Here is a tiny trained network, its code and every weight. The questions are about switching its units off for an input and a class, where a switched-off unit gives its printed mean instead of its output.

import numpy as np


def w(rows, s, z=0):
    codes = np.array(rows[::2]) - 128.0
    scale = np.full(codes.shape[1], s)
    scale[-1] = z or s
    return codes * scale


def f(y):
    return y / 2 * (1 + np.tanh(0.7978845608 * (y + 0.044715 * y**3)))


def log_softmax(a):
    a = a - a.max(-1, keepdims=True)
    return a - np.log(np.exp(a).sum(-1, keepdims=True))


def net(x, mask):
    res = np.array(x, float).reshape(1, 5) / 4 @ E
    y = f(res @ A[0][:, :-1].T + A[0][:, -1])
    res = res + np.where(mask, y, B[0][:, -1]) @ B[0][:, :-1]
    return log_softmax(res[-1] @ U[:, :-1].T + U[:, -1])


A, B = {}, {}
E = w([
[130,131,131,139,128,135,121,127,137,127,126],'x0',
[186,118,135,187,117,47,143,227,128,123,56],'x1',
[91,68,194,128,127,48,45,118,108,153,179],'x2',
[117,164,198,199,184,98,207,69,19,54,162],'x3',
[169,124,206,43,2,113,165,140,214,23,167],'x4',
],0.0076)
A[0] = w([
[69,165,133,61,153,218,115,47,127,115,179,85],'N0',
[58,160,128,50,142,223,123,11,136,116,198,255],'N1',
[182,137,150,189,119,66,146,181,138,126,63,67],'N2',
[179,120,133,177,129,65,155,185,139,112,55,145],'N3',
[188,187,75,121,127,213,227,145,121,81,70,111],'N4',
[183,139,215,33,27,103,176,142,203,1,184,82],'N5',
[134,180,213,193,179,101,206,78,25,27,157,76],'N6',
[187,144,140,175,121,63,142,200,128,110,78,120],'N7',
[98,7,217,132,124,18,40,130,90,150,202,163],'N8',
],0.0054,0.0048)
B[0] = w([
[110,73,196,198,48,120,125,216,102,157,191,177],'N0',
[151,88,228,177,105,109,178,185,137,175,145,250],'N1',
[97,82,157,180,64,130,118,174,98,153,185,167],'N2',
[126,95,203,184,88,111,159,147,130,154,156,192],'N3',
[46,198,165,135,86,222,164,103,119,91,49,189],'N4',
[119,200,47,204,254,94,68,169,40,247,116,253],'N5',
[235,51,55,20,116,243,14,240,206,170,58,229],'N6',
[117,81,194,181,70,121,159,161,113,146,170,185],'N7',
[57,227,175,94,93,243,195,96,141,93,14,225],'N8',
],0.0065,0.0077)
U = w([
[145,125,136,125,144,116,150,121,141,134,125,253],'0',
[118,169,89,180,220,108,84,133,51,193,130,83],'1',
[189,59,102,45,95,163,51,167,210,140,104,100],'2',
[117,64,181,184,66,111,173,141,119,128,193,81],'3',
[51,212,149,107,93,167,173,95,136,73,59,93],'4',
[155,119,111,95,140,60,153,67,136,27,165,154],'5',
[132,113,82,86,138,55,126,49,130,8,196,84],'6',
[137,114,74,92,128,79,119,48,128,2,207,85],'7',
],0.0094,0.012)

Each question gives the input, the list of numbers given to net, and the class t.
The units are the neurons (one row each of A and B). Each row of codes is followed by its name. A weight is (code - 128) times the scale printed after its matrix; where a second scale follows, it is the last column's (A, B and U).
mask holds one flag per neuron, in row order. A switched-off neuron (its flag False) gives its mean, the last column of its row in B, instead of its output. The means were averaged over made-up inputs and are rounded, as every weight is.
A unit's drop is (log p(t) with every unit on - log p(t) with that unit switched off) / (log p(t) with every unit on - log p(t) with every unit switched off).
The circuit of an input: a set's keep is (log p(t) with only the set's units on - log p(t) with every unit switched off) / (log p(t) with every unit on - log p(t) with every unit switched off). Starting from all 9 units, units are removed one at a time, each time the one whose removal leaves the highest keep (on an exact tie, the one counted first), for as long as the keep stays at least 0.8.
circuit, biggest first: the units of the circuit, biggest drop first
unit that matters most: the unit with the biggest drop
top k neurons: the k neurons with the biggest drops, biggest first
drop of u: that unit's drop, to one decimal
input [3,6,-8,2,-5], class 4: top 4 neurons => N4, N5, N1, N0
input [3,1,-7,0,-2], class 4: top 2 neurons => N4, N5
input [-3,3,-6,-2,0], class 4: top 2 neurons => N4, N6
input [-6,8,-4,0,4], class 3: top 3 neurons => N7, N3, N2
input [4,-8,5,-3,6], class 3: unit that matters most => N1
input [2,3,7,0,-6], class 4: top 2 neurons => N8, N5
input [-2,-2,-4,4,-3], class 2: circuit, biggest first => N6, N5
input [0,-5,4,-2,-4], class 3: circuit, biggest first => N5, N1
input [-1,2,6,-4,3], class 4: top 2 neurons => N8, N6
input [0,-6,4,-4,-3], class 3: top 4 neurons => N6, N1, N5, N0
input [8,5,4,-7,0], class 0: top 2 neurons => N6, N8
input [2,-6,-4,-3,-3], class 3: circuit, biggest first => N1, N0
input [-4,7,-6,2,0], class 3: circuit, biggest first => N7, N3
input [3,1,7,2,3], class 4: top neuron => N8
input [-4,-6,1,-5,-4], class 3: top 3 neurons => N6, N5, N1
input [-3,-3,4,-2,0], class 4: top 2 neurons => N6, N8
input [-2,-4,-5,8,-6], class 2: top 2 neurons => N6, N5
input [3,-4,-5,2,5], class 1: top 2 neurons => N5, N8
input [-1,-1,-3,-4,4], class 1: circuit, biggest first => N5, N6
input [-8,7,0,-5,4], class 0: top 3 neurons => N6, N5, N1
input [-8,8,1,4,-6], class 0: circuit, biggest first => N5
input [-7,-6,3,-5,7], class 0: circuit, biggest first => N5, N1
input [4,3,-7,-5,-6], class 4: circuit, biggest first => N5, N4
input [1,-6,0,-1,1], class 3: circuit, biggest first => N1, N0
input [3,6,-3,1,3], class 3: circuit, biggest first => N7, N3
input [0,-7,-1,-1,-4], class 3: drop of N6 => 0.1
input [-1,2,4,8,-6], class 2: drop of N6 => 0.7
input [1,1,-8,-2,-5], class 4: unit that matters most => N4
